Below are the code and all the weights of a small trained network. Each question names an input and a class and asks about switching units off, where a switched-off unit gives its printed mean instead of its output.

import numpy as np


def w(rows, s, z=0):
    codes = np.array(rows[::2]) - 128.0
    scale = np.full(codes.shape[1], s)
    scale[-1] = z or s
    return codes * scale


def f(y):
    return np.maximum(y, 0)


def log_softmax(a):
    a = a - a.max(-1, keepdims=True)
    return a - np.log(np.exp(a).sum(-1, keepdims=True))


def net(x, mask):
    res = np.array(x, float).reshape(1, 6) / 4 @ E
    y = f(res @ A[0][:, :-1].T + A[0][:, -1])
    res = res + np.where(mask, y, B[0][:, -1]) @ B[0][:, :-1]
    return log_softmax(res[-1] @ U[:, :-1].T + U[:, -1])


A, B = {}, {}
E = w([
[254,83,95,154],'x0',
[160,186,48,40],'x1',
[129,131,128,130],'x2',
[126,125,128,126],'x3',
[51,114,20,212],'x4',
[121,115,127,120],'x5',
],0.0093)
A[0] = w([
[107,185,74,167,136],'n0',
[125,93,249,186,73],'n1',
[143,169,51,80,115],'n2',
[140,201,208,90,126],'n3',
[172,124,137,128,71],'n4',
[109,97,162,201,96],'n5',
[45,180,141,70,81],'n6',
[153,184,172,127,133],'n7',
[103,156,50,158,107],'n8',
[153,222,141,179,171],'n9',
[135,199,52,42,35],'n10',
[212,83,86,146,3],'n11',
[39,189,188,143,39],'n12',
[207,42,125,184,98],'n13',
[168,118,179,57,123],'n14',
[53,90,101,172,140],'n15',
[44,143,180,147,82],'n16',
[163,115,213,77,136],'n17',
[133,186,64,55,63],'n18',
[98,150,27,169,91],'n19',
[103,59,87,210,112],'n20',
[55,169,157,110,115],'n21',
],0.013,0.003)
B[0] = w([
[143,82,127,73,216],'n0',
[98,222,202,86,251],'n1',
[94,131,180,162,226],'n2',
[150,80,111,66,235],'n3',
[106,107,104,140,167],'n4',
[105,164,198,109,210],'n5',
[171,89,84,198,242],'n6',
[95,129,89,93,186],'n7',
[130,102,108,57,228],'n8',
[110,130,110,114,154],'n9',
[117,197,218,158,251],'n10',
[163,93,94,232,209],'n11',
[131,103,95,209,240],'n12',
[133,97,98,251,238],'n13',
[124,107,76,63,237],'n14',
[128,147,135,73,250],'n15',
[164,108,134,202,230],'n16',
[117,123,101,37,249],'n17',
[92,185,185,152,233],'n18',
[138,117,93,35,255],'n19',
[121,151,133,45,245],'n20',
[156,107,88,186,226],'n21',
],0.02,0.0089)
U = w([
[120,85,118,42,75],'0',
[76,199,253,155,253],'1',
[157,66,109,225,63],'2',
],0.012,0.0023)

Each question gives the input, the list of numbers given to net, and the class t.
The units are the neurons (one row each of A and B). Each row of codes is followed by its name. A weight is (code - 128) times the scale printed after its matrix; where a second scale follows, it is the last column's (A, B and U).
mask holds one flag per neuron, in row order. A switched-off neuron (its flag False) gives its mean, the last column of its row in B, instead of its output. The means were averaged over made-up inputs and are rounded, as every weight is.
A unit's drop is (log p(t) with every unit on - log p(t) with that unit switched off) / (log p(t) with every unit on - log p(t) with every unit switched off).
The circuit of an input: a set's keep is (log p(t) with only the set's units on - log p(t) with every unit switched off) / (log p(t) with every unit on - log p(t) with every unit switched off). Starting from the 12 units with the biggest drops (on a tie, the unit counted first), units are removed one at a time, each time the one whose removal leaves the highest keep (on an exact tie, the one counted first), for as long as the keep stays at least 0.8.
units of the circuit, in order: the units of the circuit, biggest drop first
top k neurons: the k neurons with the biggest drops, biggest first
drop of u: that unit's drop, to one decimal
input [2,-5,-2,3,-3,2], class 1: units of the circuit, in order => n1
input [-7,6,4,-3,-4,6], class 2: top 3 neurons => n6; n1; n21
input [-8,3,6,-2,-7,7], class 2: top 3 neurons => n6; n12; n21
input [4,3,4,3,2,-1], class 2: top 3 neurons => n1; n11; n5
input [6,-4,-5,-7,-4,-5], class 2: top 2 neurons => n13; n11
input [-2,-7,-2,-6,-7,4], class 0: top 3 neurons => n17; n3; n10
input [-4,5,2,4,-3,0], class 1: top 2 neurons => n10; n18
input [6,0,7,-5,-4,2], class 2: top 2 neurons => n13; n11
input [-5,-6,1,2,-8,3], class 0: top 2 neurons => n3; n17
input [5,-4,-8,2,2,0], class 2: top 3 neurons => n13; n10; n11
input [-4,5,-4,2,-3,-7], class 1: top 2 neurons => n10; n18
input [-6,8,2,-3,-1,3], class 1: drop of n10 => 0.7
input [1,-2,-5,6,-1,-1], class 1: drop of n19 => 0.7
input [5,-7,2,7,-5,8], class 1: drop of n1 => 6.1
